Here is a tiny trained network, its code and every weight. The questions are about switching its units off for an input and a target symbol, where a switched-off unit gives its printed mean instead of its output.

import numpy as np


def w(rows, s, z=0):
    codes = np.array(rows[::2]) - 128.0
    scale = np.full(codes.shape[1], s)
    scale[-1] = z or s
    return codes * scale


def norm(h):
    return h / np.sqrt((h * h).mean(-1, keepdims=True) + 1e-5)


def f(y):
    return y / 2 * (1 + np.tanh(0.7978845608 * (y + 0.044715 * y**3)))


def softmax(a):
    e = np.exp(a - a.max(-1, keepdims=True))
    return e / e.sum(-1, keepdims=True)


def log_softmax(a):
    a = a - a.max(-1, keepdims=True)
    return a - np.log(np.exp(a).sum(-1, keepdims=True))


def net(x, mask):
    ids = ['αγεηλξπστφω'.index(c) for c in x.split()]
    T = len(ids)
    res = E[ids] + P[:T]
    q, k, v = (norm(res) @ M[0].T for M in (Q, K, V))
    z = softmax(np.where(np.tri(T) > 0, q @ k.T / 3**0.5, -1e9)) @ v
    res = res + np.where(mask[0], z, O[0][:, -1]) @ O[0][:, :-1]
    y = f(norm(res) @ A[0][:, :-1].T + A[0][:, -1])
    res = res + np.where(mask[1:9], y, B[0][:, -1]) @ B[0][:, :-1]
    return log_softmax(norm(res)[-1] @ U[:, :-1].T + U[:, -1])


Q, K, V, O, A, B = {}, {}, {}, {}, {}, {}
E = w([
[112,128,142,141,137,92,114,112],'α',
[107,83,154,103,108,114,120,139],'γ',
[102,92,159,108,109,121,124,130],'ε',
[108,78,142,129,105,122,110,141],'η',
[110,101,133,155,129,96,129,166],'λ',
[107,130,155,139,118,116,168,142],'ξ',
[158,110,163,146,115,103,148,137],'π',
[137,128,150,148,113,150,126,92],'σ',
[163,49,76,149,255,228,170,121],'τ',
[101,132,132,141,135,167,109,107],'φ',
[154,130,136,143,158,141,96,122],'ω',
],0.005)
P = w([
[74,224,143,145,29,68,38,171],'0',
[116,175,169,151,51,121,88,175],'1',
[133,149,177,151,62,153,110,174],'2',
[122,117,197,147,97,129,127,142],'3',
[120,96,189,151,120,121,144,130],'4',
[115,81,171,138,132,111,159,115],'5',
[114,70,161,129,149,107,171,94],'6',
[112,52,143,120,158,102,193,82],'7',
[113,33,127,112,168,105,211,67],'8',
[117,28,116,107,184,96,228,48],'9',
[126,14,100,107,203,106,252,32],'10',
],0.0017)
Q[0] = w([
[125,171,135,123,95,205,79,150],'H0',
[79,65,142,116,191,123,140,67],'H0',
[124,210,2,37,133,134,110,166],'H0',
],0.0097)
K[0] = w([
[160,208,138,169,120,115,31,208],'H0',
[169,1,90,113,215,126,222,138],'H0',
[83,163,161,99,22,26,95,157],'H0',
],0.005)
V[0] = w([
[46,124,90,137,206,151,40,211],'H0',
[188,139,147,162,173,164,4,40],'H0',
[225,129,130,132,146,57,105,187],'H0',
],0.0034)
O[0] = w([
[97,72,164,118,204,165,203,96,99],'H0',
[91,153,2,95,177,129,160,115,254],'H0',
[184,52,111,113,99,36,136,44,46],'H0',
],0.0054,0.002)
A[0] = w([
[77,181,91,108,159,222,154,129,117],'N0',
[99,95,164,3,119,199,145,239,100],'N1',
[157,172,183,127,63,98,28,176,91],'N2',
[170,141,197,149,61,222,47,218,96],'N3',
[139,161,37,149,30,129,40,237,2],'N4',
[213,85,130,69,128,151,178,51,204],'N5',
[126,168,127,113,206,251,165,239,74],'N6',
[110,152,177,185,176,92,37,118,150],'N7',
],0.004,0.0024)
B[0] = w([
[127,90,161,76,139,61,171,174,252],'N0',
[143,166,118,150,97,181,119,209,141],'N1',
[155,118,92,79,173,118,190,146,192],'N2',
[142,156,72,150,184,102,119,41,148],'N3',
[74,97,135,155,19,196,252,133,213],'N4',
[57,117,129,90,143,115,150,205,159],'N5',
[158,120,131,213,167,68,87,247,230],'N6',
[137,146,112,130,99,202,132,181,210],'N7',
],0.0044,0.0021)
U = w([
[141,84,114,141,173,170,146,118,4],'α',
[156,132,186,52,82,173,58,153,52],'γ',
[226,74,109,94,68,32,129,107,215],'ε',
[66,186,89,178,117,78,23,58,123],'η',
[209,174,170,147,144,135,139,77,107],'λ',
[158,203,124,73,146,213,89,122,46],'ξ',
[116,77,153,166,87,226,56,98,40],'π',
[102,128,121,167,181,132,131,255,184],'σ',
[83,104,45,61,194,75,154,72,93],'τ',
[100,154,56,128,40,181,213,120,223],'φ',
[86,50,244,153,121,106,123,114,97],'ω',
],0.0089,0.0022)

Each question gives the input, a string of symbols that net reads in full, and the target symbol t.
The units are the heads (3 rows each of Q, K, V and O) and the neurons (one row each of A and B). Each row of codes is followed by its name. A weight is (code - 128) times the scale printed after its matrix; where a second scale follows, it is the last column's (O, A, B and U).
mask holds one flag per unit, heads first, then neurons. A switched-off unit (its flag False) gives its mean, the last column of its rows in O or B, instead of its output. The means were averaged over made-up inputs and are rounded, as every weight is.
A unit's drop is (log p(t) with every unit on - log p(t) with that unit switched off) / (log p(t) with every unit on - log p(t) with every unit switched off).
The circuit of an input: a set's keep is (log p(t) with only the set's units on - log p(t) with every unit switched off) / (log p(t) with every unit on - log p(t) with every unit switched off). Starting from all 9 units, units are removed one at a time, each time the one whose removal leaves the highest keep (on an exact tie, the one counted first), for as long as the keep stays at least 0.8.
circuit, biggest first: the units of the circuit, biggest drop first
most important unit: the unit with the biggest drop
k most important neurons: the k neurons with the biggest drops, biggest first
drop of u: that unit's drop, to one decimal
input α π ε, target ε: circuit, biggest first : (H0, N3)
input λ ξ α σ σ φ α α π α λ, target ε: circuit, biggest first : (H0)
input φ α η φ φ α η α α, target π: 2 most important neurons : (N0, N7)
input τ α α α σ λ φ η α σ ε, target σ: circuit, biggest first : (N1, N4)
input γ α π φ τ α, target ω: circuit, biggest first : (H0, N2)
input φ α α α α σ σ α α α α, target η: circuit, biggest first : (H0, N0, N2)
input α α ω γ α α α φ α, target σ: circuit, biggest first : (H0, N6)
input α α ω ω α σ α α σ π α, target φ: circuit, biggest first : (H0, N4, N6)
input α α σ φ γ φ φ ω σ, target τ: circuit, biggest first : (H0, N4)
input α γ α, target γ: 2 most important neurons : (N7, N4)
input γ γ α γ, target γ: circuit, biggest first : (N1, H0, N6, N4)
input α σ σ γ, target φ: circuit, biggest first : (H0, N4)
input ω λ α α λ α φ α ε, target σ: circuit, biggest first : (H0, N6)
input λ ξ α α α, target η: circuit, biggest first : (N0, H0)
input σ π ε α α α ξ φ φ α π, target σ: circuit, biggest first : (H0)
input ξ σ σ α ξ, target φ: circuit, biggest first : (H0, N4, N3)
input σ σ α ε, target φ: 2 most important neurons : (N4, N3)
input γ π α α α π σ π ε, target φ: 4 most important neurons : (N4, N0, N6, N2)
input α α σ τ σ λ α η γ φ τ, target σ: 2 most important neurons : (N6, N5)
input γ σ α τ α α, target τ: 3 most important neurons : (N6, N4, N1)
input η α η λ η α η, target π: most important unit : N0
input σ π α γ α σ ε α α, target ξ: 2 most important neurons : (N7, N4)
input α σ σ φ α η α, target π: 3 most important neurons : (N7, N0, N6)
input τ φ φ α ω ε φ σ φ α γ, target σ: 2 most important neurons : (N1, N4)
input σ α σ α ξ π η, target ε: 2 most important neurons : (N2, N3)
input α α α π ξ, target ε: 2 most important neurons : (N2, N3)
input α γ α η ω η φ, target τ: 2 most important neurons : (N7, N4)
input λ ω ω ξ π α π α σ γ, target φ: drop of H0 : 1.2
